Here is a tiny trained network, its code and every weight. The questions are about switching its units off for an input and a class, where a switched-off unit gives its printed mean instead of its output.

import numpy as np


def w(rows, s, z=0):
    codes = np.array(rows[::2]) - 128.0
    scale = np.full(codes.shape[1], s)
    scale[-1] = z or s
    return codes * scale


def norm(h):
    return h / np.sqrt((h * h).mean(-1, keepdims=True) + 1e-5)


def f(y):
    return np.maximum(y, 0)


def log_softmax(a):
    a = a - a.max(-1, keepdims=True)
    return a - np.log(np.exp(a).sum(-1, keepdims=True))


def net(x, mask):
    res = np.array(x, float).reshape(1, 6) / 4 @ E
    u = 0
    for l in range(4):
        y = f(norm(res) @ A[l][:, :-1].T + A[l][:, -1])
        res = res + np.where(mask[u : u + 4], y, B[l][:, -1]) @ B[l][:, :-1]
        u += 4
    return log_softmax(norm(res)[-1] @ U[:, :-1].T + U[:, -1])


A, B = {}, {}
E = w([
[122,100,155,143,43,185],'x0',
[78,116,203,194,142,169],'x1',
[123,196,146,165,110,101],'x2',
[133,50,178,2,137,33],'x3',
[184,86,195,189,135,111],'x4',
[72,131,30,221,59,55],'x5',
],0.006)
A[0] = w([
[190,142,144,34,164,205,81],'0.n0',
[137,106,249,107,157,175,4],'0.n1',
[125,148,80,112,217,80,47],'0.n2',
[214,56,56,195,188,119,184],'0.n3',
],0.016,0.0027)
B[0] = w([
[218,150,128,148,68,128,254],'0.n0',
[127,6,84,158,158,149,242],'0.n1',
[147,179,125,119,118,47,200],'0.n2',
[85,82,150,134,100,213,211],'0.n3',
],0.019,0.0086)
A[1] = w([
[116,29,225,158,40,47,36],'1.n0',
[141,128,99,204,209,110,155],'1.n1',
[70,131,129,97,129,11,55],'1.n2',
[104,78,56,126,107,224,250],'1.n3',
],0.012,0.0011)
B[1] = w([
[97,132,154,3,144,198,221],'1.n0',
[104,147,154,95,90,106,155],'1.n1',
[140,150,137,153,227,149,176],'1.n2',
[81,122,86,179,54,79,253],'1.n3',
],0.014,0.011)
A[2] = w([
[167,21,2,190,103,105,185],'2.n0',
[204,49,190,204,161,233,83],'2.n1',
[30,124,196,196,37,72,252],'2.n2',
[164,77,170,178,204,192,40],'2.n3',
],0.0089,0.0017)
B[2] = w([
[76,204,254,108,103,65,254],'2.n0',
[54,146,98,168,151,15,187],'2.n1',
[152,204,134,75,157,238,222],'2.n2',
[131,92,125,95,110,132,146],'2.n3',
],0.0078,0.0098)
A[3] = w([
[128,138,86,161,142,185,128],'3.n0',
[151,182,198,165,133,154,1],'3.n1',
[154,9,110,191,160,165,129],'3.n2',
[81,196,165,221,114,163,148],'3.n3',
],0.016,0.00081)
B[3] = w([
[115,129,133,149,101,120,162],'3.n0',
[84,92,69,94,93,129,168],'3.n1',
[63,130,229,176,117,3,209],'3.n2',
[102,123,39,141,126,209,254],'3.n3',
],0.014,0.0094)
U = w([
[110,125,159,73,194,173,131],'0',
[68,139,68,182,82,230,165],'1',
[255,160,119,137,87,103,153],'2',
[186,115,162,199,193,166,2],'3',
[125,190,85,153,225,81,104],'4',
[96,49,191,183,82,88,155],'5',
],0.014,0.0081)

Each question gives the input, the list of numbers given to net, and the class t.
The units are the neurons (one row each of A and B). Each row of codes is followed by its name. A weight is (code - 128) times the scale printed after its matrix; where a second scale follows, it is the last column's (A, B and U).
mask holds one flag per neuron, layer by layer. A switched-off neuron (its flag False) gives its mean, the last column of its row in B, instead of its output. The means were averaged over made-up inputs and are rounded, as every weight is.
A unit's drop is (log p(t) with every unit on - log p(t) with that unit switched off) / (log p(t) with every unit on - log p(t) with every unit switched off).
The circuit of an input: a set's keep is (log p(t) with only the set's units on - log p(t) with every unit switched off) / (log p(t) with every unit on - log p(t) with every unit switched off). Starting from the 12 units with the biggest drops (on a tie, the unit counted first), units are removed one at a time, each time the one whose removal leaves the highest keep (on an exact tie, the one counted first), for as long as the keep stays at least 0.8.
circuit, biggest first: the units of the circuit, biggest drop first
most important unit: the unit with the biggest drop
k most important neurons: the k neurons with the biggest drops, biggest first
top k neurons in layer l: the k neurons of layer l with the biggest drops, biggest first
drop when u is switched off: that unit's drop, to one decimal
input [-2,7,4,-5,-3,-6], class 5: top 3 neurons in layer 0	0.n1, 0.n2, 0.n0
input [-5,-7,-5,8,0,3], class 4: circuit, biggest first	0.n2, 1.n2
input [-3,-2,-3,4,5,8], class 1: most important unit	0.n3
input [6,1,8,4,-5,4], class 0: top 2 neurons in layer 0	0.n3, 0.n1
input [-7,-1,-3,-1,-6,4], class 4: 2 most important neurons	0.n2, 0.n0
input [3,1,-3,-4,-1,-8], class 5: 2 most important neurons	0.n1, 3.n2
input [-5,0,-2,1,-2,4], class 4: 3 most important neurons	0.n2, 0.n1, 0.n0
input [4,-4,7,0,2,-7], class 5: 3 most important neurons	0.n1, 3.n2, 0.n2
input [6,-7,-2,-2,-1,-1], class 2: 2 most important neurons	0.n0, 0.n3
input [7,4,5,0,5,8], class 0: circuit, biggest first	1.n0, 0.n1, 1.n3
input [6,1,-5,0,-8,-6], class 2: 2 most important neurons	0.n0, 0.n3
input [-2,-1,-8,-6,2,-7], class 5: circuit, biggest first	0.n1, 3.n2
input [-5,2,-2,-2,4,-2], class 5: circuit, biggest first	0.n1, 3.n2
input [8,4,-7,-6,6,-1], class 5: circuit, biggest first	3.n2
input [0,3,-8,4,7,8], class 1: 2 most important neurons	0.n1, 0.n3
input [-8,-1,-6,5,-2,6], class 4: 3 most important neurons	0.n2, 0.n1, 1.n2
input [-2,2,-5,6,-2,8], class 0: 2 most important neurons	1.n0, 0.n1
input [-2,3,4,5,2,1], class 0: top 2 neurons in layer 1	1.n0, 1.n1
input [-6,-5,7,3,-2,6], class 4: 2 most important neurons	0.n0, 1.n2
input [4,8,6,4,-2,5], class 0: most important unit	1.n0
input [2,2,-3,5,-3,4], class 0: 2 most important neurons	0.n3, 0.n1
input [-8,-6,4,-2,-7,7], class 4: 2 most important neurons	0.n2, 0.n0
input [-5,1,4,-3,-5,4], class 4: top 2 neurons in layer 1	1.n3, 1.n2
input [0,-1,-3,4,-4,6], class 4: top 2 neurons in layer 0	0.n3, 0.n0
input [-4,4,2,2,-6,2], class 4: drop when 1.n1 is switched off	0.0
input [-5,7,-6,6,-5,2], class 0: drop when 1.n3 is switched off	0.5
input [-7,-2,1,0,0,-1], class 2: drop when 0.n2 is switched off	0.9
input [-1,4,7,7,7,4], class 0: most important unit	1.n0
input [6,2,-8,-3,-2,-4], class 5: drop when 0.n1 is switched off	0.6
